Below is a small trained network, with its code and all its weights. Each question gives an input and a class and asks what happens when units are switched off, that is, made to give their printed mean instead of their output.

import numpy as np


def w(rows, s, z=0):
    codes = np.array(rows[::2]) - 128.0
    scale = np.full(codes.shape[1], s)
    scale[-1] = z or s
    return codes * scale


def f(y):
    return np.maximum(y, 0)


def log_softmax(a):
    a = a - a.max(-1, keepdims=True)
    return a - np.log(np.exp(a).sum(-1, keepdims=True))


def net(x, mask):
    res = np.array(x, float).reshape(1, 8) / 4 @ E
    y = f(res @ A[0][:, :-1].T + A[0][:, -1])
    res = res + np.where(mask, y, B[0][:, -1]) @ B[0][:, :-1]
    return log_softmax(res[-1] @ U[:, :-1].T + U[:, -1])


A, B = {}, {}
E = w([
[148,147,47,122,163,192,81,99,119],'x0',
[121,141,156,128,130,153,145,90,109],'x1',
[209,81,123,108,46,107,101,75,95],'x2',
[112,133,77,71,134,91,199,105,122],'x3',
[133,127,130,127,131,126,131,125,121],'x4',
[134,254,117,164,100,73,106,120,113],'x5',
[188,119,118,214,137,127,181,93,204],'x6',
[128,133,139,124,125,136,135,119,124],'x7',
],0.0098)
A[0] = w([
[135,146,69,148,113,68,84,184,165,108],'N1',
[122,191,122,177,102,83,100,111,107,41],'N2',
[142,120,223,214,122,195,9,186,137,85],'N3',
[166,115,108,179,150,112,161,104,164,43],'N4',
[89,141,174,30,149,134,81,145,78,61],'N5',
[122,127,74,89,139,90,198,115,107,58],'N6',
[107,158,171,87,128,166,120,102,68,81],'N7',
[185,117,127,165,188,102,150,102,174,55],'N8',
[158,157,28,140,177,211,54,98,152,54],'N9',
[146,214,83,146,98,61,113,115,94,73],'N10',
[97,135,82,78,131,99,221,127,120,85],'N11',
[99,99,251,157,72,35,181,189,165,43],'N12',
[95,2,126,116,158,183,158,118,133,5],'N13',
[121,234,144,161,116,97,125,102,114,55],'N14',
[98,144,122,77,140,115,93,183,61,44],'N15',
[177,138,115,148,130,132,162,133,177,50],'N16',
[69,158,117,151,208,169,133,190,155,102],'N17',
[61,189,149,153,222,148,179,190,151,20],'N18',
[173,125,120,166,154,122,161,117,144,51],'N19',
[78,163,132,103,163,127,142,174,164,144],'N20',
[97,113,123,98,116,133,109,162,44,57],'N21',
[145,147,156,183,137,181,196,59,183,61],'N22',
],0.0088,0.012)
B[0] = w([
[132,82,167,144,176,147,117,114,120,185],'N1',
[148,66,158,93,140,183,183,173,156,168],'N2',
[125,212,71,11,159,83,171,54,220,254],'N3',
[50,134,144,143,62,134,70,163,164,156],'N4',
[86,140,106,217,73,119,106,164,181,205],'N5',
[120,166,111,88,120,145,128,93,211,163],'N6',
[114,127,136,216,123,122,89,157,161,166],'N7',
[76,129,104,154,73,131,89,171,151,165],'N8',
[69,162,84,114,102,138,230,182,18,220],'N9',
[126,43,215,94,158,202,134,160,165,222],'N10',
[136,201,111,93,163,111,125,78,202,194],'N11',
[77,180,18,107,131,192,193,161,3,242],'N12',
[147,79,210,97,201,202,135,211,157,183],'N13',
[146,47,185,74,191,234,120,204,157,198],'N14',
[102,130,88,209,78,145,133,142,202,172],'N15',
[97,127,131,174,97,147,67,149,162,146],'N16',
[179,88,162,96,71,110,114,67,76,224],'N17',
[209,90,151,88,26,133,115,116,104,191],'N18',
[95,124,127,158,87,123,102,159,163,144],'N19',
[165,109,138,149,111,97,99,90,110,224],'N20',
[125,134,120,194,90,125,87,162,186,170],'N21',
[72,140,116,203,95,110,43,162,155,194],'N22',
],0.0078,0.0064)
U = w([
[128,142,148,136,139,132,121,126,113,253],'0',
[139,84,195,96,190,210,144,219,149,44],'1',
[85,163,108,201,65,130,95,175,174,61],'2',
[129,153,139,134,149,125,135,108,100,231],'3',
[97,188,69,109,119,162,198,167,4,58],'4',
[230,101,147,91,1,111,111,71,76,64],'5',
[119,217,110,53,171,102,154,87,215,65],'6',
[132,129,143,160,178,93,120,132,97,221],'7',
],0.0086,0.014)

Each question gives the input, the list of numbers given to net, and the class t.
The units are the neurons (one row each of A and B). Each row of codes is followed by its name. A weight is (code - 128) times the scale printed after its matrix; where a second scale follows, it is the last column's (A, B and U).
mask holds one flag per neuron, in row order. A switched-off neuron (its flag False) gives its mean, the last column of its row in B, instead of its output. The means were averaged over made-up inputs and are rounded, as every weight is.
A unit's drop is (log p(t) with every unit on - log p(t) with that unit switched off) / (log p(t) with every unit on - log p(t) with every unit switched off).
The circuit of an input: a set's keep is (log p(t) with only the set's units on - log p(t) with every unit switched off) / (log p(t) with every unit on - log p(t) with every unit switched off). Starting from the 12 units with the biggest drops (on a tie, the unit counted first), units are removed one at a time, each time the one whose removal leaves the highest keep (on an exact tie, the one counted first), for as long as the keep stays at least 0.8.
units of the circuit, in order: the units of the circuit, biggest drop first
k most important neurons: the k neurons with the biggest drops, biggest first
drop of u: that unit's drop, to one decimal
input [5,5,-8,7,5,5,-7,6], class 5: 3 most important neurons	N18, N17, N20
input [4,5,-2,8,5,-7,-2,-3], class 6: units of the circuit, in order	N11
input [-8,0,4,-7,-7,8,-8,7], class 1: units of the circuit, in order	N14, N10
input [-5,-2,0,4,5,6,-3,-5], class 1: units of the circuit, in order	N10, N14
input [8,-2,0,-1,-8,4,-8,6], class 2: units of the circuit, in order	N5, N15
input [-5,-5,8,-6,-7,8,6,0], class 1: units of the circuit, in order	N10, N14, N2
input [4,5,3,7,-7,-8,7,-4], class 1: 2 most important neurons	N13, N3
input [-2,-7,-6,-5,5,-7,-3,5], class 0: units of the circuit, in order	N10, N17
input [-8,-3,1,8,0,4,-1,0], class 4: 2 most important neurons	N12, N3
input [-2,5,4,8,1,0,-2,-1], class 6: units of the circuit, in order	N11, N6
input [-6,4,-4,8,-2,-3,0,2], class 6: 3 most important neurons	N11, N6, N9
input [6,-4,2,-6,1,1,-7,4], class 2: 3 most important neurons	N5, N15, N21
input [-7,-2,-4,7,-2,8,4,-6], class 1: 2 most important neurons	N14, N10
input [8,-3,-5,-2,3,-1,7,-7], class 4: units of the circuit, in order	N9
input [0,2,-7,-6,1,-5,-4,-2], class 5: 2 most important neurons	N17, N18
input [7,-2,6,8,-5,-3,-8,-8], class 2: drop of N3	0.1
input [-7,-7,-8,-6,8,8,-8,-3], class 1: drop of N14	1.7
input [3,-2,0,-4,3,3,-5,4], class 2: drop of N15	0.4
